Below is a small trained network, with its code and all its weights. Each question gives an input and a class and asks what happens when units are switched off, that is, made to give their printed mean instead of their output.

import numpy as np


def w(rows, s, z=0):
    codes = np.array(rows[::2]) - 128.0
    scale = np.full(codes.shape[1], s)
    scale[-1] = z or s
    return codes * scale


def f(y):
    return y / 2 * (1 + np.tanh(0.7978845608 * (y + 0.044715 * y**3)))


def log_softmax(a):
    a = a - a.max(-1, keepdims=True)
    return a - np.log(np.exp(a).sum(-1, keepdims=True))


def net(x, mask):
    res = np.array(x, float).reshape(1, 5) / 4 @ E
    y = f(res @ A[0][:, :-1].T + A[0][:, -1])
    res = res + np.where(mask, y, B[0][:, -1]) @ B[0][:, :-1]
    return log_softmax(res[-1] @ U[:, :-1].T + U[:, -1])


A, B = {}, {}
E = w([
[133,121,131],'x0',
[129,129,131],'x1',
[138,240,254],'x2',
[184,28,188],'x3',
[242,193,77],'x4',
],0.0083)
A[0] = w([
[182,212,124,133],'N1',
[96,81,181,142],'N2',
[143,149,178,66],'N3',
[170,146,147,76],'N4',
[137,63,109,108],'N5',
[146,150,193,56],'N6',
[183,159,93,72],'N7',
[17,144,129,112],'N8',
[86,132,44,97],'N9',
[165,92,162,167],'N10',
[188,230,49,75],'N11',
[105,101,74,70],'N12',
[126,167,164,110],'N13',
[11,54,134,169],'N14',
[47,136,140,108],'N15',
[99,163,202,68],'N16',
[38,134,137,108],'N17',
[112,80,175,135],'N18',
[69,193,189,88],'N19',
[95,216,144,99],'N20',
[107,111,78,98],'N21',
[70,125,40,98],'N22',
[74,50,150,112],'N23',
[111,77,174,129],'N24',
[134,139,174,132],'N25',
[165,24,120,107],'N26',
[134,163,181,83],'N27',
[192,55,189,126],'N28',
[176,163,86,110],'N29',
[155,144,220,90],'N30',
[116,218,145,96],'N31',
[199,149,148,2],'N32',
[73,182,78,140],'N33',
[239,116,67,136],'N34',
[36,140,123,115],'N35',
[49,110,146,40],'N36',
[191,138,129,90],'N37',
[165,186,71,127],'N38',
],0.012,0.0059)
B[0] = w([
[128,147,127,226],'N1',
[200,151,86,185],'N2',
[86,27,143,153],'N3',
[144,76,57,142],'N4',
[92,81,118,172],'N5',
[120,70,148,165],'N6',
[179,59,139,165],'N7',
[232,114,106,203],'N8',
[55,44,96,186],'N9',
[92,222,33,175],'N10',
[162,110,129,240],'N11',
[105,52,169,159],'N12',
[115,73,69,170],'N13',
[189,174,94,254],'N14',
[199,158,131,177],'N15',
[80,48,109,190],'N16',
[214,107,103,184],'N17',
[168,159,94,173],'N18',
[112,67,90,219],'N19',
[100,91,113,211],'N20',
[86,78,140,157],'N21',
[99,74,79,197],'N22',
[147,116,113,198],'N23',
[183,165,110,173],'N24',
[101,91,54,163],'N25',
[87,81,95,207],'N26',
[134,92,114,172],'N27',
[76,189,22,207],'N28',
[211,75,108,178],'N29',
[121,69,79,199],'N30',
[100,77,76,210],'N31',
[145,76,107,146],'N32',
[67,255,39,202],'N33',
[177,133,67,229],'N34',
[197,130,101,186],'N35',
[194,66,133,160],'N36',
[141,118,110,155],'N37',
[204,106,106,202],'N38',
],0.007,0.0082)
U = w([
[116,128,117,219],'0',
[187,103,136,6],'1',
[115,122,128,221],'2',
[88,63,132,31],'3',
[126,123,137,220],'4',
[90,166,170,93],'5',
[8,207,164,39],'6',
],0.016,0.011)

Each question gives the input, the list of numbers given to net, and the class t.
The units are the neurons (one row each of A and B). Each row of codes is followed by its name. A weight is (code - 128) times the scale printed after its matrix; where a second scale follows, it is the last column's (A, B and U).
mask holds one flag per neuron, in row order. A switched-off neuron (its flag False) gives its mean, the last column of its row in B, instead of its output. The means were averaged over made-up inputs and are rounded, as every weight is.
A unit's drop is (log p(t) with every unit on - log p(t) with that unit switched off) / (log p(t) with every unit on - log p(t) with every unit switched off).
The circuit of an input: a set's keep is (log p(t) with only the set's units on - log p(t) with every unit switched off) / (log p(t) with every unit on - log p(t) with every unit switched off). Starting from the 12 units with the biggest drops (on a tie, the unit counted first), units are removed one at a time, each time the one whose removal leaves the highest keep (on an exact tie, the one counted first), for as long as the keep stays at least 0.8.
circuit, biggest first: the units of the circuit, biggest drop first
most important unit: the unit with the biggest drop
k most important neurons: the k neurons with the biggest drops, biggest first
drop when u is switched off: that unit's drop, to one decimal
input [-5,2,7,8,4], class 0: circuit, biggest first	N28
input [-3,-1,2,7,5], class 0: circuit, biggest first	N28, N10
input [-3,4,-2,-4,-6], class 1: circuit, biggest first	N8, N17, N14
input [5,6,-3,-5,6], class 1: 4 most important neurons	N38, N29, N11, N7
input [2,8,-3,-7,8], class 1: 2 most important neurons	N38, N29
input [4,6,-8,-7,4], class 3: circuit, biggest first	N9, N22
input [6,-3,-7,-5,-1], class 3: 4 most important neurons	N9, N22, N12, N21
input [-7,2,6,8,8], class 0: 3 most important neurons	N28, N10, N8
input [8,2,-5,8,4], class 0: 3 most important neurons	N28, N10, N34
input [-4,-5,-4,8,-6], class 0: 3 most important neurons	N28, N10, N26
input [-2,5,6,-5,-1], class 3: drop when N31 is switched off	0.2
input [4,-2,7,5,-2], class 3: drop when N15 is switched off	0.0
input [-2,-4,7,0,-4], class 3: drop when N16 is switched off	0.2
input [0,-6,4,5,-7], class 1: most important unit	N2
